Below are the code and all the weights of a small trained network. Each question names an input and a class and asks about switching units off, where a switched-off unit gives its printed mean instead of its output.

import numpy as np


def w(rows, s, z=0):
    codes = np.array(rows[::2]) - 128.0
    scale = np.full(codes.shape[1], s)
    scale[-1] = z or s
    return codes * scale


def f(y):
    return y / 2 * (1 + np.tanh(0.7978845608 * (y + 0.044715 * y**3)))


def log_softmax(a):
    a = a - a.max(-1, keepdims=True)
    return a - np.log(np.exp(a).sum(-1, keepdims=True))


def net(x, mask):
    res = np.array(x, float).reshape(1, 4) / 4 @ E
    y = f(res @ A[0][:, :-1].T + A[0][:, -1])
    res = res + np.where(mask, y, B[0][:, -1]) @ B[0][:, :-1]
    return log_softmax(res[-1] @ U[:, :-1].T + U[:, -1])


A, B = {}, {}
E = w([
[108,65,73,4],'x0',
[65,179,94,107],'x1',
[108,43,106,143],'x2',
[96,129,190,93],'x3',
],0.011)
A[0] = w([
[238,101,59,112,185],'n0',
[91,92,136,100,134],'n1',
[121,156,79,212,181],'n2',
[95,36,237,162,185],'n3',
[142,249,243,122,225],'n4',
[39,211,164,108,253],'n5',
[167,162,183,167,154],'n6',
[158,240,103,112,111],'n7',
[182,144,194,118,162],'n8',
[173,136,211,203,185],'n9',
[126,112,44,53,225],'n10',
[45,136,138,85,203],'n11',
[125,104,193,143,225],'n12',
[195,210,121,91,145],'n13',
[155,84,85,228,169],'n14',
[88,76,173,128,143],'n15',
[237,68,36,88,202],'n16',
[131,81,166,126,136],'n17',
[140,78,120,122,146],'n18',
[180,133,117,169,114],'n19',
[18,162,106,137,141],'n20',
],0.011,0.0046)
B[0] = w([
[61,109,106,201,197],'n0',
[104,181,140,142,160],'n1',
[96,146,207,132,184],'n2',
[216,88,111,46,194],'n3',
[171,159,127,157,247],'n4',
[175,254,83,140,223],'n5',
[191,121,145,165,190],'n6',
[199,139,125,136,185],'n7',
[212,144,90,110,170],'n8',
[173,148,170,73,226],'n9',
[108,151,85,177,244],'n10',
[121,182,53,148,196],'n11',
[222,129,162,75,173],'n12',
[187,99,72,221,177],'n13',
[47,89,205,84,197],'n14',
[164,124,113,19,152],'n15',
[92,117,50,209,232],'n16',
[165,56,60,19,148],'n17',
[146,48,67,139,157],'n18',
[124,138,191,90,158],'n19',
[66,177,139,65,178],'n20',
],0.0073,0.011)
U = w([
[191,178,116,167,166],'0',
[118,135,74,198,173],'1',
[147,84,114,95,74],'2',
[88,252,121,139,100],'3',
[206,46,90,92,117],'4',
[140,148,230,139,152],'5',
[116,113,158,141,3],'6',
[93,115,110,188,172],'7',
],0.011,0.005)

Each question gives the input, the list of numbers given to net, and the class t.
The units are the neurons (one row each of A and B). Each row of codes is followed by its name. A weight is (code - 128) times the scale printed after its matrix; where a second scale follows, it is the last column's (A, B and U).
mask holds one flag per neuron, in row order. A switched-off neuron (its flag False) gives its mean, the last column of its row in B, instead of its output. The means were averaged over made-up inputs and are rounded, as every weight is.
A unit's drop is (log p(t) with every unit on - log p(t) with that unit switched off) / (log p(t) with every unit on - log p(t) with every unit switched off).
The circuit of an input: a set's keep is (log p(t) with only the set's units on - log p(t) with every unit switched off) / (log p(t) with every unit on - log p(t) with every unit switched off). Starting from the 12 units with the biggest drops (on a tie, the unit counted first), units are removed one at a time, each time the one whose removal leaves the highest keep (on an exact tie, the one counted first), for as long as the keep stays at least 0.8.
circuit, biggest first: the units of the circuit, biggest drop first
top k neurons: the k neurons with the biggest drops, biggest first
drop of u: that unit's drop, to one decimal
input [-4,-3,8,1], class 4: circuit, biggest first	n3
input [2,-8,-8,-6], class 1: circuit, biggest first	n0; n16
input [5,-2,0,3], class 1: circuit, biggest first	n9; n10; n16
input [2,-4,0,-3], class 1: circuit, biggest first	n16; n0
input [8,0,-2,6], class 1: top 2 neurons	n9; n10
input [-8,-5,7,-2], class 5: top 2 neurons	n14; n2
input [-2,4,-6,3], class 0: circuit, biggest first	n13; n7
input [-4,4,-8,-1], class 0: top 2 neurons	n13; n7
input [-4,6,-6,2], class 0: top 2 neurons	n7; n13
input [5,-8,-1,-3], class 1: top 2 neurons	n16; n0
input [7,-4,-1,2], class 1: top 2 neurons	n16; n10
input [4,-1,8,-2], class 7: top 2 neurons	n16; n0
input [-6,-6,0,4], class 4: top 2 neurons	n3; n8
input [-5,-5,5,-7], class 5: top neuron	n14
input [0,3,-8,6], class 0: top 3 neurons	n13; n7; n4
input [-7,0,5,6], class 5: drop of n17	-0.1
input [-7,-3,3,2], class 5: drop of n19	0.0
input [-3,-8,5,-2], class 4: drop of n3	0.1
input [2,6,4,0], class 3: drop of n20	0.2
input [1,1,5,-1], class 7: top neuron	n9
